Below is a small trained network, with its code and all its weights. Each question gives an input and a class and asks what happens when units are switched off, that is, made to give their printed mean instead of their output.

import numpy as np


def w(rows, s, z=0):
    codes = np.array(rows[::2]) - 128.0
    scale = np.full(codes.shape[1], s)
    scale[-1] = z or s
    return codes * scale


def norm(h):
    return h / np.sqrt((h * h).mean(-1, keepdims=True) + 1e-5)


def f(y):
    return np.maximum(y, 0)


def log_softmax(a):
    a = a - a.max(-1, keepdims=True)
    return a - np.log(np.exp(a).sum(-1, keepdims=True))


def net(x, mask):
    res = np.array(x, float).reshape(1, 2) / 4 @ E
    u = 0
    for l in range(2):
        y = f(norm(res) @ A[l][:, :-1].T + A[l][:, -1])
        res = res + np.where(mask[u : u + 8], y, B[l][:, -1]) @ B[l][:, :-1]
        u += 8
    return log_softmax(norm(res)[-1] @ U[:, :-1].T + U[:, -1])


A, B = {}, {}
E = w([
[124,89,138,50,13,116,43,153],'x0',
[254,135,52,141,155,125,42,55],'x1',
],0.0087)
A[0] = w([
[162,191,124,133,102,171,147,100,150],'L0N1',
[142,156,93,118,54,132,129,82,205],'L0N2',
[113,130,136,101,196,50,135,135,5],'L0N3',
[87,162,142,145,179,41,207,64,179],'L0N4',
[119,156,110,109,126,108,42,122,83],'L0N5',
[94,117,209,254,82,143,134,154,132],'L0N6',
[143,203,186,188,103,131,162,122,24],'L0N7',
[146,100,108,94,190,96,203,45,20],'L0N8',
],0.0085,0.0024)
B[0] = w([
[88,180,155,77,161,133,152,186,180],'L0N1',
[69,126,169,161,166,110,65,135,224],'L0N2',
[131,136,121,162,58,132,127,169,145],'L0N3',
[182,80,138,98,96,142,119,153,253],'L0N4',
[81,96,133,119,107,130,193,181,217],'L0N5',
[169,67,131,164,254,158,108,106,214],'L0N6',
[148,165,76,154,58,180,177,51,166],'L0N7',
[72,159,111,164,74,131,97,165,204],'L0N8',
],0.009,0.0055)
A[1] = w([
[99,180,73,202,166,108,232,88,159],'L1N1',
[98,191,123,117,81,132,117,146,70],'L1N2',
[129,78,116,154,134,112,72,213,85],'L1N3',
[129,120,169,55,62,124,98,99,73],'L1N4',
[156,135,183,55,126,132,249,195,53],'L1N5',
[120,164,124,153,157,84,93,182,4],'L1N6',
[129,107,61,98,117,79,88,95,200],'L1N7',
[144,146,91,123,161,104,64,89,80],'L1N8',
],0.011,0.0021)
B[1] = w([
[106,106,106,161,62,66,44,122,217],'L1N1',
[206,87,136,171,105,181,173,90,154],'L1N2',
[171,129,105,153,172,171,121,112,255],'L1N3',
[133,171,73,174,98,84,136,114,205],'L1N4',
[100,210,147,52,127,88,137,123,192],'L1N5',
[153,94,149,121,148,176,172,149,176],'L1N6',
[92,141,208,134,94,87,163,148,201],'L1N7',
[16,159,164,7,180,100,212,155,207],'L1N8',
],0.011,0.008)
U = w([
[42,199,209,46,185,70,175,141,175],'0',
[114,180,75,205,4,69,79,149,185],'1',
[212,123,97,181,179,242,159,149,114],'2',
[150,111,99,51,112,135,116,7,1],'3',
],0.011,0.0044)

Each question gives the input, the list of numbers given to net, and the class t.
The units are the neurons (one row each of A and B). Each row of codes is followed by its name. A weight is (code - 128) times the scale printed after its matrix; where a second scale follows, it is the last column's (A, B and U).
mask holds one flag per neuron, layer by layer. A switched-off neuron (its flag False) gives its mean, the last column of its row in B, instead of its output. The means were averaged over made-up inputs and are rounded, as every weight is.
A unit's drop is (log p(t) with every unit on - log p(t) with that unit switched off) / (log p(t) with every unit on - log p(t) with every unit switched off).
The circuit of an input: a set's keep is (log p(t) with only the set's units on - log p(t) with every unit switched off) / (log p(t) with every unit on - log p(t) with every unit switched off). Starting from the 12 units with the biggest drops (on a tie, the unit counted first), units are removed one at a time, each time the one whose removal leaves the highest keep (on an exact tie, the one counted first), for as long as the keep stays at least 0.8.
units of the circuit, in order: the units of the circuit, biggest drop first
unit that matters most: the unit with the biggest drop
k most important neurons: the k neurons with the biggest drops, biggest first
k most important neurons of layer l: the k neurons of layer l with the biggest drops, biggest first
drop when u is switched off: that unit's drop, to one decimal
input [4,-2], class 1: unit that matters most => L1N4
input [1,-3], class 2: units of the circuit, in order => [L0N6 L1N8]
input [-1,-3], class 2: 2 most important neurons of layer 1 => [L1N8 L1N7]
input [6,-5], class 1: 2 most important neurons of layer 1 => [L1N8 L1N4]
input [-2,1], class 2: 2 most important neurons => [L0N8 L0N4]
input [3,-3], class 2: 3 most important neurons of layer 0 => [L0N5 L0N6 L0N1]
input [2,0], class 2: 2 most important neurons => [L0N2 L1N1]
input [-4,-1], class 1: 2 most important neurons of layer 0 => [L0N7 L0N2]
input [-3,1], class 2: 2 most important neurons => [L0N8 L0N4]
input [-2,3], class 2: 4 most important neurons => [L0N8 L0N1 L0N6 L1N2]
input [1,3], class 2: 2 most important neurons => [L0N5 L1N3]
input [-6,-4], class 1: 2 most important neurons => [L1N1 L0N7]
input [2,2], class 2: 2 most important neurons => [L0N5 L0N2]
input [-5,-4], class 1: 3 most important neurons => [L0N7 L1N1 L1N8]
input [7,7], class 0: most important neuron of layer 1 => [L1N8]
input [-7,-4], class 1: 3 most important neurons => [L1N1 L0N7 L1N8]
input [-5,-1], class 1: 2 most important neurons => [L0N7 L1N1]
input [-7,-6], class 1: 3 most important neurons => [L1N1 L0N7 L1N8]
input [-5,8], class 0: drop when L1N8 is switched off => 0.9
input [-3,5], class 0: drop when L1N8 is switched off => 0.4
input [-7,0], class 1: most important neuron => [L1N1]
input [-5,-2], class 1: drop when L0N7 is switched off => 0.9
